Below is a small trained network, with its code and all its weights. Each question gives an input and a class and asks what happens when units are switched off, that is, made to give their printed mean instead of their output.

import numpy as np


def w(rows, s, z=0):
    codes = np.array(rows[::2]) - 128.0
    scale = np.full(codes.shape[1], s)
    scale[-1] = z or s
    return codes * scale


def f(y):
    return y / 2 * (1 + np.tanh(0.7978845608 * (y + 0.044715 * y**3)))


def log_softmax(a):
    a = a - a.max(-1, keepdims=True)
    return a - np.log(np.exp(a).sum(-1, keepdims=True))


def net(x, mask):
    res = np.array(x, float).reshape(1, 3) / 4 @ E
    y = f(res @ A[0][:, :-1].T + A[0][:, -1])
    res = res + np.where(mask, y, B[0][:, -1]) @ B[0][:, :-1]
    return log_softmax(res[-1] @ U[:, :-1].T + U[:, -1])


A, B = {}, {}
E = w([
[163,255,129,149,199],'x0',
[99,31,150,211,236],'x1',
[51,127,30,65,162],'x2',
],0.0081)
A[0] = w([
[77,139,68,81,150,103],'neuron 0',
[181,134,220,155,92,107],'neuron 1',
[178,133,175,145,104,58],'neuron 2',
[123,126,99,115,136,39],'neuron 3',
[120,149,133,114,101,83],'neuron 4',
[134,124,73,114,144,67],'neuron 5',
[112,132,63,107,145,108],'neuron 6',
[144,156,112,100,100,54],'neuron 7',
[118,37,128,106,50,5],'neuron 8',
[119,98,133,158,199,57],'neuron 9',
[122,165,109,134,84,69],'neuron 10',
[128,126,105,112,141,121],'neuron 11',
[135,140,120,117,83,92],'neuron 12',
[122,107,145,131,185,33],'neuron 13',
[99,135,95,86,154,78],'neuron 14',
[119,87,118,108,77,75],'neuron 15',
[100,131,107,110,147,100],'neuron 16',
[155,249,128,139,214,16],'neuron 17',
[137,173,132,82,89,82],'neuron 18',
],0.022,0.0028)
B[0] = w([
[86,183,129,190,103,193],'neuron 0',
[73,203,117,216,110,207],'neuron 1',
[113,186,126,155,77,175],'neuron 2',
[126,152,134,128,112,138],'neuron 3',
[155,95,129,147,129,146],'neuron 4',
[111,148,129,156,113,151],'neuron 5',
[112,179,120,163,114,172],'neuron 6',
[205,94,127,136,129,161],'neuron 7',
[61,106,130,21,154,190],'neuron 8',
[253,86,135,152,123,181],'neuron 9',
[178,82,115,158,147,158],'neuron 10',
[113,125,129,142,100,140],'neuron 11',
[169,90,136,151,125,154],'neuron 12',
[199,93,120,152,144,159],'neuron 13',
[108,164,119,166,107,167],'neuron 14',
[105,105,118,76,158,161],'neuron 15',
[109,149,135,166,132,152],'neuron 16',
[37,85,126,5,152,252],'neuron 17',
[238,98,141,152,156,182],'neuron 18',
],0.03,0.02)
U = w([
[44,98,185,63,143,250],'0',
[70,229,178,254,54,124],'1',
[231,62,196,197,132,2],'2',
],0.0079,0.0029)

Each question gives the input, the list of numbers given to net, and the class t.
The units are the neurons (one row each of A and B). Each row of codes is followed by its name. A weight is (code - 128) times the scale printed after its matrix; where a second scale follows, it is the last column's (A, B and U).
mask holds one flag per neuron, in row order. A switched-off neuron (its flag False) gives its mean, the last column of its row in B, instead of its output. The means were averaged over made-up inputs and are rounded, as every weight is.
A unit's drop is (log p(t) with every unit on - log p(t) with that unit switched off) / (log p(t) with every unit on - log p(t) with every unit switched off).
The circuit of an input: a set's keep is (log p(t) with only the set's units on - log p(t) with every unit switched off) / (log p(t) with every unit on - log p(t) with every unit switched off). Starting from the 12 units with the biggest drops (on a tie, the unit counted first), units are removed one at a time, each time the one whose removal leaves the highest keep (on an exact tie, the one counted first), for as long as the keep stays at least 0.8.
circuit, biggest first: the units of the circuit, biggest drop first
unit that matters most: the unit with the biggest drop
k most important neurons: the k neurons with the biggest drops, biggest first
drop of u: that unit's drop, to one decimal
input [4,-4,6], class 1: unit that matters most -> neuron 0
input [-2,-5,4], class 2: 3 most important neurons -> (neuron 1; neuron 18; neuron 17)
input [-6,7,-3], class 2: 3 most important neurons -> (neuron 17; neuron 9; neuron 13)
input [-6,0,-8], class 1: 2 most important neurons -> (neuron 1; neuron 17)
input [8,5,-8], class 0: 3 most important neurons -> (neuron 17; neuron 0; neuron 6)
input [8,2,-8], class 0: 2 most important neurons -> (neuron 17; neuron 0)
input [0,-8,8], class 1: 2 most important neurons -> (neuron 0; neuron 6)
input [-5,-2,8], class 1: 2 most important neurons -> (neuron 17; neuron 0)
input [0,-1,-2], class 1: 2 most important neurons -> (neuron 17; neuron 9)
input [4,-1,5], class 1: 3 most important neurons -> (neuron 0; neuron 8; neuron 6)
input [2,-7,-5], class 2: drop of neuron 18 -> 0.7
input [-2,-8,5], class 2: drop of neuron 18 -> 0.1
input [-1,0,-4], class 1: drop of neuron 17 -> 0.4
input [4,-6,-4], class 2: circuit, biggest first -> (neuron 18)
input [2,-6,-4], class 2: drop of neuron 18 -> 0.2
